Below are the code and all the weights of a small trained network. Each question names an input and a class and asks about switching units off, where a switched-off unit gives its printed mean instead of its output.

import numpy as np


def w(rows, s, z=0):
    codes = np.array(rows[::2]) - 128.0
    scale = np.full(codes.shape[1], s)
    scale[-1] = z or s
    return codes * scale


def f(y):
    return np.maximum(y, 0)


def log_softmax(a):
    a = a - a.max(-1, keepdims=True)
    return a - np.log(np.exp(a).sum(-1, keepdims=True))


def net(x, mask):
    res = np.array(x, float).reshape(1, 4) / 4 @ E
    y = f(res @ A[0][:, :-1].T + A[0][:, -1])
    res = res + np.where(mask, y, B[0][:, -1]) @ B[0][:, :-1]
    return log_softmax(res[-1] @ U[:, :-1].T + U[:, -1])


A, B = {}, {}
E = w([
[242,131,203,164,98,64,185],'x0',
[140,67,166,96,54,183,76],'x1',
[133,249,102,189,58,115,97],'x2',
[168,105,77,131,207,109,32],'x3',
],0.012)
A[0] = w([
[144,126,109,130,246,70,120,208],'N1',
[198,193,124,222,131,57,82,252],'N2',
[226,121,187,129,105,102,70,179],'N3',
[104,39,177,29,117,235,147,222],'N4',
[226,84,255,147,66,78,182,248],'N5',
[125,115,119,99,133,225,28,205],'N6',
[17,181,150,159,69,144,179,233],'N7',
],0.0087,0.0046)
B[0] = w([
[83,88,135,63,161,90,121,205],'N1',
[76,159,162,69,113,138,91,208],'N2',
[106,103,169,138,54,112,93,190],'N3',
[248,51,83,120,123,143,190,252],'N4',
[80,91,189,202,95,82,166,254],'N5',
[165,109,67,68,78,140,101,200],'N6',
[171,224,80,162,190,104,140,206],'N7',
],0.012,0.016)
U = w([
[77,104,205,137,51,80,114,99],'0',
[168,235,114,150,151,113,181,180],'1',
[68,86,145,36,255,68,154,206],'2',
[104,168,185,50,115,161,102,2],'3',
[103,176,60,119,80,206,2,143],'4',
[177,157,184,97,168,169,235,46],'5',
[175,40,135,163,119,130,213,11],'6',
[223,63,75,59,88,195,110,225],'7',
],0.0099,0.0038)

Each question gives the input, the list of numbers given to net, and the class t.
The units are the neurons (one row each of A and B). Each row of codes is followed by its name. A weight is (code - 128) times the scale printed after its matrix; where a second scale follows, it is the last column's (A, B and U).
mask holds one flag per neuron, in row order. A switched-off neuron (its flag False) gives its mean, the last column of its row in B, instead of its output. The means were averaged over made-up inputs and are rounded, as every weight is.
A unit's drop is (log p(t) with every unit on - log p(t) with that unit switched off) / (log p(t) with every unit on - log p(t) with every unit switched off).
The circuit of an input: a set's keep is (log p(t) with only the set's units on - log p(t) with every unit switched off) / (log p(t) with every unit on - log p(t) with every unit switched off). Starting from all 7 units, units are removed one at a time, each time the one whose removal leaves the highest keep (on an exact tie, the one counted first), for as long as the keep stays at least 0.8.
circuit, biggest first: the units of the circuit, biggest drop first
k most important neurons: the k neurons with the biggest drops, biggest first
drop when u is switched off: that unit's drop, to one decimal
input [7,-4,-5,-5], class 0: 2 most important neurons	(N4 N5)
input [0,-3,2,-8], class 1: circuit, biggest first	(N7)
input [1,-7,1,-2], class 2: 3 most important neurons	(N1 N4 N2)
input [-5,5,0,-8], class 7: 2 most important neurons	(N4 N5)
input [4,-7,4,5], class 2: 2 most important neurons	(N1 N5)
input [-3,-1,1,8], class 4: 3 most important neurons	(N4 N6 N5)
input [3,-1,5,7], class 3: 2 most important neurons	(N5 N2)
input [-4,0,-4,-5], class 7: 2 most important neurons	(N5 N4)
input [-2,-1,-8,3], class 7: 2 most important neurons	(N4 N5)
input [3,-3,-3,0], class 2: 4 most important neurons	(N4 N1 N3 N6)
input [-2,-4,5,5], class 4: 2 most important neurons	(N5 N4)
input [-4,4,7,-4], class 1: 2 most important neurons	(N7 N3)
input [-3,-5,-5,-6], class 5: drop when N4 is switched off	0.1
input [1,-3,1,8], class 2: drop when N1 is switched off	0.9
input [-8,-6,-2,-7], class 1: drop when N7 is switched off	0.3
input [7,-2,-8,8], class 2: circuit, biggest first	(N1)
